Here is a tiny trained network, its code and every weight. The questions are about switching its units off for an input and a target symbol, where a switched-off unit gives its printed mean instead of its output.

import numpy as np


def w(rows, s, z=0):
    codes = np.array(rows[::2]) - 128.0
    scale = np.full(codes.shape[1], s)
    scale[-1] = z or s
    return codes * scale


def f(y):
    return np.maximum(y, 0)


def softmax(a):
    e = np.exp(a - a.max(-1, keepdims=True))
    return e / e.sum(-1, keepdims=True)


def log_softmax(a):
    a = a - a.max(-1, keepdims=True)
    return a - np.log(np.exp(a).sum(-1, keepdims=True))


def net(x, mask):
    ids = ['ΞΠΦΩβγεζημσψ'.index(c) for c in x.split()]
    T = len(ids)
    res = E[ids] + P[:T]
    r = res
    for j in range(3):
        rows = slice(2 * j, 2 * j + 2)
        q, k, v = (r @ M[0][rows].T for M in (Q, K, V))
        z = softmax(np.where(np.tri(T) > 0, q @ k.T / 2**0.5, -1e9)) @ v
        o = O[0][rows]
        res = res + np.where(mask[j], z, o[:, -1]) @ o[:, :-1]
    y = f(res @ A[0][:, :-1].T + A[0][:, -1])
    res = res + np.where(mask[3:11], y, B[0][:, -1]) @ B[0][:, :-1]
    return log_softmax(res[-1] @ U[:, :-1].T + U[:, -1])


Q, K, V, O, A, B = {}, {}, {}, {}, {}, {}
E = w([
[166,109,141,224,136,199,68,182,103,128,170,227],'Ξ',
[180,140,117,71,185,126,202,131,103,82,196,165],'Π',
[121,91,181,158,140,144,222,159,61,93,134,115],'Φ',
[81,158,61,152,91,133,119,138,128,226,149,21],'Ω',
[94,114,31,94,174,208,117,155,141,135,119,176],'β',
[108,143,146,51,80,91,94,211,44,92,52,179],'γ',
[24,100,191,191,117,73,74,85,101,206,44,154],'ε',
[114,152,116,109,13,110,179,170,32,152,225,151],'ζ',
[117,248,101,191,148,164,154,45,53,142,103,177],'η',
[135,90,141,165,159,133,159,57,151,190,160,158],'μ',
[168,185,129,143,151,22,106,166,117,221,127,166],'σ',
[139,119,153,153,217,126,140,167,131,118,74,59],'ψ',
],0.013)
P = w([
[151,129,127,135,109,146,142,168,182,140,87,107],'0',
[173,120,124,113,119,150,121,138,142,147,102,97],'1',
[122,110,68,168,113,111,131,145,162,102,108,106],'2',
[176,98,114,109,155,151,90,104,67,155,123,101],'3',
[127,77,1,181,116,53,122,116,103,68,108,109],'4',
[137,70,74,104,188,132,66,126,5,166,153,117],'5',
],0.013)
Q[0] = w([
[95,140,118,179,79,80,151,119,247,64,128,129],'H1',
[124,179,233,46,119,199,125,151,162,204,145,129],'H1',
[163,137,199,42,118,190,111,170,131,182,133,104],'H2',
[114,186,53,228,77,94,188,148,234,60,101,159],'H2',
[181,136,184,62,155,165,87,132,23,229,111,115],'H3',
[25,147,15,244,79,44,147,140,193,3,145,145],'H3',
],0.057)
K[0] = w([
[124,70,179,70,159,148,83,163,118,170,165,106],'H1',
[95,3,121,114,119,65,126,208,210,131,162,143],'H1',
[74,163,127,185,120,107,199,167,202,107,90,152],'H2',
[145,162,240,40,149,209,85,106,96,189,154,106],'H2',
[94,105,47,219,95,62,158,140,166,73,128,138],'H3',
[171,119,167,74,168,184,64,85,59,198,141,90],'H3',
],0.054)
V[0] = w([
[184,5,52,165,118,250,202,124,137,139,188,131],'H1',
[106,131,77,103,145,154,84,93,76,58,159,209],'H1',
[137,160,119,118,40,99,179,216,81,151,152,135],'H2',
[116,87,169,158,168,107,167,208,99,85,119,137],'H2',
[42,113,86,68,140,157,137,149,138,110,95,124],'H3',
[171,134,98,52,168,101,212,118,136,136,145,147],'H3',
],0.018)
O[0] = w([
[126,183,169,98,80,136,48,59,154,133,192,8,239],'H1',
[163,153,153,146,78,161,168,148,192,139,91,148,180],'H1',
[190,72,62,176,50,61,150,153,184,94,125,101,180],'H2',
[100,176,116,194,151,35,128,105,171,20,136,156,99],'H2',
[59,132,51,128,85,127,150,82,155,74,70,126,2],'H3',
[199,146,147,77,129,121,114,1,91,105,95,116,180],'H3',
],0.0069,0.0037)
A[0] = w([
[44,171,116,112,96,119,136,80,46,136,205,203,46],'N1',
[189,174,63,54,196,183,240,186,198,88,189,194,63],'N2',
[132,178,239,97,51,126,169,109,223,124,134,110,24],'N3',
[187,153,186,118,106,186,216,180,169,120,41,116,127],'N4',
[151,45,170,86,161,179,254,136,128,31,170,161,2],'N5',
[86,168,159,92,98,93,141,121,180,137,159,38,19],'N6',
[51,126,195,108,108,179,222,158,93,151,134,150,115],'N7',
[132,85,104,161,139,128,222,86,228,143,142,153,113],'N8',
],0.011,0.0082)
B[0] = w([
[159,40,142,120,146,131,190,162,182,118,103,89,177],'N1',
[217,125,123,136,91,193,54,43,112,113,5,71,207],'N2',
[210,104,57,165,168,158,72,116,94,114,49,74,182],'N3',
[74,226,92,147,164,101,138,139,164,51,134,132,255],'N4',
[102,154,110,135,153,21,39,117,114,158,209,159,171],'N5',
[94,72,146,121,119,138,167,136,117,110,143,255,236],'N6',
[110,86,187,127,56,76,134,87,167,118,163,133,220],'N7',
[77,135,219,41,137,163,145,152,78,166,172,135,193],'N8',
],0.0099,0.0089)
U = w([
[168,88,128,211,145,203,112,195,130,95,172,206,91],'Ξ',
[178,107,117,120,127,98,138,74,133,117,131,81,73],'Π',
[105,111,109,166,131,76,139,99,121,63,211,164,56],'Φ',
[65,124,20,166,104,147,141,133,70,209,174,32,161],'Ω',
[102,64,59,100,125,203,142,128,141,105,86,144,89],'β',
[92,121,115,58,97,114,121,191,74,88,94,182,88],'γ',
[80,54,154,189,106,88,114,124,141,176,61,123,44],'ε',
[180,86,126,130,53,104,183,151,131,125,167,93,90],'ζ',
[118,218,146,154,93,155,168,108,176,154,139,132,254],'η',
[149,92,183,88,177,182,168,116,123,163,175,138,169],'μ',
[183,135,59,131,179,73,145,167,117,232,129,199,142],'σ',
[106,88,125,133,254,118,155,169,163,83,109,44,153],'ψ',
],0.0063,0.0059)

Each question gives the input, a string of symbols that net reads in full, and the target symbol t.
The units are the heads (2 rows each of Q, K, V and O) and the neurons (one row each of A and B). Each row of codes is followed by its name. A weight is (code - 128) times the scale printed after its matrix; where a second scale follows, it is the last column's (O, A, B and U).
mask holds one flag per unit, heads first, then neurons. A switched-off unit (its flag False) gives its mean, the last column of its rows in O or B, instead of its output. The means were averaged over made-up inputs and are rounded, as every weight is.
A unit's drop is (log p(t) with every unit on - log p(t) with that unit switched off) / (log p(t) with every unit on - log p(t) with every unit switched off).
The circuit of an input: a set's keep is (log p(t) with only the set's units on - log p(t) with every unit switched off) / (log p(t) with every unit on - log p(t) with every unit switched off). Starting from all 11 units, units are removed one at a time, each time the one whose removal leaves the highest keep (on an exact tie, the one counted first), for as long as the keep stays at least 0.8.
circuit, biggest first: the units of the circuit, biggest drop first
k most important neurons: the k neurons with the biggest drops, biggest first
which heads matter: for each layer, one digit per head in row order, 1 if its drop is at least 0.15 and else 0, layers parted by /
input Π μ Π η Ξ η, target Ξ: circuit, biggest first	(H3)
input Π ψ ψ η η γ, target η: circuit, biggest first	(H1; N4; N6)
input Φ σ ε ψ ε, target ψ: circuit, biggest first	(H2; N1; H1)
input Ω Ξ η μ η, target μ: circuit, biggest first	(H2; H3)
input Π β ψ, target β: which heads matter	101
input η ψ η η ζ η, target ζ: which heads matter	010
input Φ Π μ, target Π: which heads matter	101
input Π μ Π, target μ: which heads matter	110
input μ η μ β Ξ Π, target Π: circuit, biggest first	(N2; H1)
input ε ψ β Φ μ Ω, target μ: circuit, biggest first	(N6; H1; H2)
input Ω γ Φ, target γ: circuit, biggest first	(N8; H1; H3)
input ζ μ σ μ, target σ: circuit, biggest first	(H1; N5)
input η Φ Π μ ψ μ, target ψ: 3 most important neurons	(N1; N6; N7)
input ψ ζ μ η Π η, target Π: circuit, biggest first	(H3)
input η ψ ψ Ω μ Π, target Π: circuit, biggest first	(N2; N6)
input Π β Ξ, target β: circuit, biggest first	(H3; N3; N6; H1)
input β γ μ, target γ: 2 most important neurons	(N8; N5)
input μ μ ψ, target μ: circuit, biggest first	(H1; H2; N6)
input γ ζ σ η, target η: circuit, biggest first	(H1; N4)
input η η μ Ξ, target μ: circuit, biggest first	(H2)
input μ η Φ, target Φ: circuit, biggest first	(N5; N4; H1)
input ψ γ β, target γ: 2 most important neurons	(N8; N5)
input η η β η, target β: which heads matter	001
input γ ψ η ψ, target η: which heads matter	110
input σ Φ μ, target Φ: which heads matter	110
input ψ ε η ψ Ξ η, target Ξ: which heads matter	111
input Ξ ζ γ, target ζ: which heads matter	010
input ε Ω Φ η Φ ζ, target ζ: which heads matter	000
input Φ ζ ε γ, target ε: which heads matter	101
input γ η μ η, target μ: which heads matter	010
